Here is a tiny trained network, its code and every weight. The questions are about switching its units off for an input and a class, where a switched-off unit gives its printed mean instead of its output.

import numpy as np


def w(rows, s, z=0):
    codes = np.array(rows[::2]) - 128.0
    scale = np.full(codes.shape[1], s)
    scale[-1] = z or s
    return codes * scale


def norm(h):
    return h / np.sqrt((h * h).mean(-1, keepdims=True) + 1e-5)


def f(y):
    return y / 2 * (1 + np.tanh(0.7978845608 * (y + 0.044715 * y**3)))


def log_softmax(a):
    a = a - a.max(-1, keepdims=True)
    return a - np.log(np.exp(a).sum(-1, keepdims=True))


def net(x, mask):
    res = np.array(x, float).reshape(1, 2) / 4 @ E
    u = 0
    for l in range(3):
        y = f(norm(res) @ A[l][:, :-1].T + A[l][:, -1])
        res = res + np.where(mask[u : u + 6], y, B[l][:, -1]) @ B[l][:, :-1]
        u += 6
    return log_softmax(norm(res)[-1] @ U[:, :-1].T + U[:, -1])


A, B = {}, {}
E = w([
[200,165,94,255],'x0',
[216,62,191,121],'x1',
],0.0008)
A[0] = w([
[73,66,157,79,34],'0.n0',
[109,176,120,83,158],'0.n1',
[191,81,195,136,248],'0.n2',
[86,61,188,5,255],'0.n3',
[83,99,138,16,66],'0.n4',
[146,123,63,104,158],'0.n5',
],0.0013,0.00078)
B[0] = w([
[214,146,93,152,93],'0.n0',
[106,117,130,169,147],'0.n1',
[62,124,85,131,223],'0.n2',
[192,174,10,211,255],'0.n3',
[215,174,106,175,124],'0.n4',
[111,156,166,138,145],'0.n5',
],0.0013,0.00069)
A[1] = w([
[113,157,139,118,3],'1.n0',
[128,125,123,129,126],'1.n1',
[152,116,147,124,173],'1.n2',
[68,89,165,4,38],'1.n3',
[121,136,159,120,148],'1.n4',
[118,95,148,37,107],'1.n5',
],0.0029,0.0019)
B[1] = w([
[177,106,178,173,2],'1.n0',
[128,131,131,127,128],'1.n1',
[106,164,119,100,189],'1.n2',
[250,137,75,126,145],'1.n3',
[128,128,118,133,141],'1.n4',
[174,159,62,155,153],'1.n5',
],0.0026,0.00077)
A[2] = w([
[232,59,199,117,41],'2.n0',
[144,164,151,246,46],'2.n1',
[238,63,203,111,9],'2.n2',
[137,158,157,253,63],'2.n3',
[119,91,140,147,175],'2.n4',
[190,152,55,208,155],'2.n5',
],0.0028,0.0012)
B[2] = w([
[7,166,95,154,135],'2.n0',
[167,118,40,18,147],'2.n1',
[7,227,83,158,114],'2.n2',
[196,134,64,6,194],'2.n3',
[155,115,128,121,198],'2.n4',
[81,84,190,44,254],'2.n5',
],0.0022,0.0004)
U = w([
[228,130,41,27,164],'0',
[3,202,108,188,155],'1',
[193,34,255,209,142],'2',
[195,188,176,166,12],'3',
],0.01,0.011)

Each question gives the input, the list of numbers given to net, and the class t.
The units are the neurons (one row each of A and B). Each row of codes is followed by its name. A weight is (code - 128) times the scale printed after its matrix; where a second scale follows, it is the last column's (A, B and U).
mask holds one flag per neuron, layer by layer. A switched-off neuron (its flag False) gives its mean, the last column of its row in B, instead of its output. The means were averaged over made-up inputs and are rounded, as every weight is.
A unit's drop is (log p(t) with every unit on - log p(t) with that unit switched off) / (log p(t) with every unit on - log p(t) with every unit switched off).
The circuit of an input: a set's keep is (log p(t) with only the set's units on - log p(t) with every unit switched off) / (log p(t) with every unit on - log p(t) with every unit switched off). Starting from the 12 units with the biggest drops (on a tie, the unit counted first), units are removed one at a time, each time the one whose removal leaves the highest keep (on an exact tie, the one counted first), for as long as the keep stays at least 0.8.
units of the circuit, in order: the units of the circuit, biggest drop first
k most important neurons: the k neurons with the biggest drops, biggest first
k most important neurons of layer l: the k neurons of layer l with the biggest drops, biggest first
drop when u is switched off: that unit's drop, to one decimal
input [5,7], class 1: units of the circuit, in order : 2.n0, 2.n2
input [8,4], class 0: units of the circuit, in order : 2.n3, 2.n1
input [-3,4], class 1: units of the circuit, in order : 2.n2, 2.n0
input [3,-2], class 2: units of the circuit, in order : 2.n2, 1.n5, 1.n3, 2.n0
input [-2,-2], class 2: units of the circuit, in order : 2.n2, 2.n0, 2.n3, 2.n1
input [-7,-6], class 0: most important neuron of layer 1 : 1.n3
input [-6,-5], class 0: 2 most important neurons : 1.n3, 2.n2
input [3,0], class 2: 2 most important neurons : 1.n3, 0.n3
input [5,4], class 0: 2 most important neurons : 2.n3, 1.n3
input [8,6], class 0: 2 most important neurons : 2.n3, 2.n1
input [-2,3], class 2: 3 most important neurons : 0.n3, 2.n3, 0.n2
input [-8,-5], class 0: 3 most important neurons : 1.n3, 2.n2, 2.n0
input [0,3], class 2: 2 most important neurons : 1.n3, 0.n2
input [-1,0], class 2: 2 most important neurons : 2.n2, 1.n5
input [-2,0], class 2: 2 most important neurons : 0.n3, 2.n2
input [4,-4], class 0: 4 most important neurons : 2.n3, 2.n1, 2.n0, 2.n2
input [4,-3], class 0: 4 most important neurons : 2.n3, 2.n1, 2.n2, 2.n0
input [-2,1], class 2: 2 most important neurons : 0.n3, 2.n2
input [1,0], class 2: drop when 2.n3 is switched off : 0.1
input [5,0], class 0: drop when 2.n3 is switched off : 0.3
input [-4,5], class 1: drop when 2.n1 is switched off : 0.4
